Below is a small trained network, with its code and all its weights. Each question gives an input and a class and asks what happens when units are switched off, that is, made to give their printed mean instead of their output.

import numpy as np


def w(rows, s, z=0):
    codes = np.array(rows[::2]) - 128.0
    scale = np.full(codes.shape[1], s)
    scale[-1] = z or s
    return codes * scale


def norm(h):
    return h / np.sqrt((h * h).mean(-1, keepdims=True) + 1e-5)


def f(y):
    return np.maximum(y, 0)


def log_softmax(a):
    a = a - a.max(-1, keepdims=True)
    return a - np.log(np.exp(a).sum(-1, keepdims=True))


def net(x, mask):
    res = np.array(x, float).reshape(1, 4) / 4 @ E
    u = 0
    for l in range(3):
        y = f(norm(res) @ A[l][:, :-1].T + A[l][:, -1])
        res = res + np.where(mask[u : u + 7], y, B[l][:, -1]) @ B[l][:, :-1]
        u += 7
    return log_softmax(norm(res)[-1] @ U[:, :-1].T + U[:, -1])


A, B = {}, {}
E = w([
[244,64,67,32,162,164,170,50],'x0',
[125,131,131,125,136,139,121,128],'x1',
[125,166,60,51,115,109,113,213],'x2',
[155,179,3,197,162,92,75,87],'x3',
],0.007)
A[0] = w([
[100,159,83,39,102,125,115,129,33],'0.n1',
[127,121,147,203,137,151,151,2,19],'0.n2',
[146,158,80,70,126,91,94,206,1],'0.n3',
[112,182,73,184,176,90,103,138,115],'0.n4',
[179,74,64,75,108,156,132,51,78],'0.n5',
[131,145,76,102,133,114,132,182,55],'0.n6',
[138,161,113,118,53,154,131,136,55],'0.n7',
],0.0081,0.0052)
B[0] = w([
[155,102,160,183,190,194,154,235,167],'0.n1',
[172,74,113,196,161,137,104,254,191],'0.n2',
[135,75,99,190,126,164,113,208,182],'0.n3',
[174,173,139,93,80,136,93,87,250],'0.n4',
[36,154,76,115,166,116,177,81,254],'0.n5',
[185,77,155,219,144,129,150,166,169],'0.n6',
[134,113,144,155,170,133,166,123,132],'0.n7',
],0.008,0.0053)
A[1] = w([
[103,198,161,138,86,86,95,159,81],'1.n1',
[174,64,54,75,132,164,117,131,136],'1.n2',
[137,197,192,162,185,155,187,130,168],'1.n3',
[160,2,190,200,156,132,93,97,2],'1.n4',
[51,165,162,195,32,107,22,149,71],'1.n5',
[102,80,220,27,39,118,157,114,59],'1.n6',
[177,174,73,175,159,99,62,31,28],'1.n7',
],0.007,0.0031)
B[1] = w([
[69,114,74,40,171,140,196,84,196],'1.n1',
[37,144,254,167,134,58,134,138,201],'1.n2',
[86,92,28,167,84,151,131,115,177],'1.n3',
[163,35,140,194,152,77,129,240,174],'1.n4',
[96,112,121,113,222,132,236,93,254],'1.n5',
[178,196,85,117,40,199,2,104,199],'1.n6',
[157,142,224,119,59,185,68,111,199],'1.n7',
],0.0068,0.0066)
A[2] = w([
[181,78,122,49,175,128,138,69,48],'2.n1',
[58,129,112,119,176,110,170,62,3],'2.n2',
[170,211,117,113,123,60,2,54,102],'2.n3',
[125,186,148,153,96,183,111,116,217],'2.n4',
[113,112,151,84,34,190,119,142,76],'2.n5',
[164,165,98,67,139,104,133,234,82],'2.n6',
[120,159,155,108,189,125,194,81,91],'2.n7',
],0.01,0.0021)
B[2] = w([
[2,211,118,100,162,57,223,186,186],'2.n1',
[55,234,107,87,109,67,180,114,255],'2.n2',
[174,88,170,45,64,211,75,81,221],'2.n3',
[224,106,102,43,127,80,136,136,212],'2.n4',
[232,151,70,104,119,144,56,40,214],'2.n5',
[137,34,189,254,150,95,95,117,194],'2.n6',
[110,183,116,140,95,78,159,182,237],'2.n7',
],0.0075,0.0066)
U = w([
[49,235,95,105,152,80,222,139,230],'0',
[165,22,133,253,190,134,116,220,2],'1',
[215,161,118,70,64,194,54,58,144],'2',
],0.011,0.00073)

Each question gives the input, the list of numbers given to net, and the class t.
The units are the neurons (one row each of A and B). Each row of codes is followed by its name. A weight is (code - 128) times the scale printed after its matrix; where a second scale follows, it is the last column's (A, B and U).
mask holds one flag per neuron, layer by layer. A switched-off neuron (its flag False) gives its mean, the last column of its row in B, instead of its output. The means were averaged over made-up inputs and are rounded, as every weight is.
A unit's drop is (log p(t) with every unit on - log p(t) with that unit switched off) / (log p(t) with every unit on - log p(t) with every unit switched off).
The circuit of an input: a set's keep is (log p(t) with only the set's units on - log p(t) with every unit switched off) / (log p(t) with every unit on - log p(t) with every unit switched off). Starting from the 12 units with the biggest drops (on a tie, the unit counted first), units are removed one at a time, each time the one whose removal leaves the highest keep (on an exact tie, the one counted first), for as long as the keep stays at least 0.8.
circuit, biggest first: the units of the circuit, biggest drop first
most important unit: the unit with the biggest drop
top k neurons: the k neurons with the biggest drops, biggest first
top k neurons in layer l: the k neurons of layer l with the biggest drops, biggest first
drop of u: that unit's drop, to one decimal
input [6,7,7,7], class 1: top 2 neurons in layer 2 -> (2.n6; 2.n5)
input [8,0,0,7], class 0: most important unit -> 0.n5
input [-1,7,5,5], class 1: top 3 neurons in layer 0 -> (0.n3; 0.n1; 0.n6)
input [2,6,3,1], class 1: top 2 neurons -> (0.n1; 0.n3)
input [-5,5,6,-8], class 2: circuit, biggest first -> (1.n6; 2.n5)
input [3,-1,1,-4], class 2: top 2 neurons -> (1.n6; 1.n5)
input [-4,1,6,-8], class 2: circuit, biggest first -> (1.n6; 2.n5)
input [3,2,6,-6], class 1: top 2 neurons -> (0.n1; 2.n6)
input [2,-1,-4,-4], class 1: top 2 neurons in layer 0 -> (0.n2; 0.n4)
input [-2,6,5,6], class 2: top 2 neurons -> (0.n4; 0.n2)
input [7,0,-2,-7], class 0: top 3 neurons -> (0.n5; 2.n1; 0.n4)
input [8,-6,2,8], class 0: top 3 neurons -> (0.n5; 2.n1; 1.n6)
input [5,-3,-3,5], class 0: top 2 neurons -> (0.n5; 1.n6)
input [8,1,-8,5], class 0: circuit, biggest first -> (2.n1)
input [8,-2,6,-4], class 0: drop of 0.n5 -> 0.2
input [6,-7,8,-2], class 1: drop of 0.n3 -> 0.1
input [-5,-4,6,-3], class 1: drop of 2.n2 -> 0.1
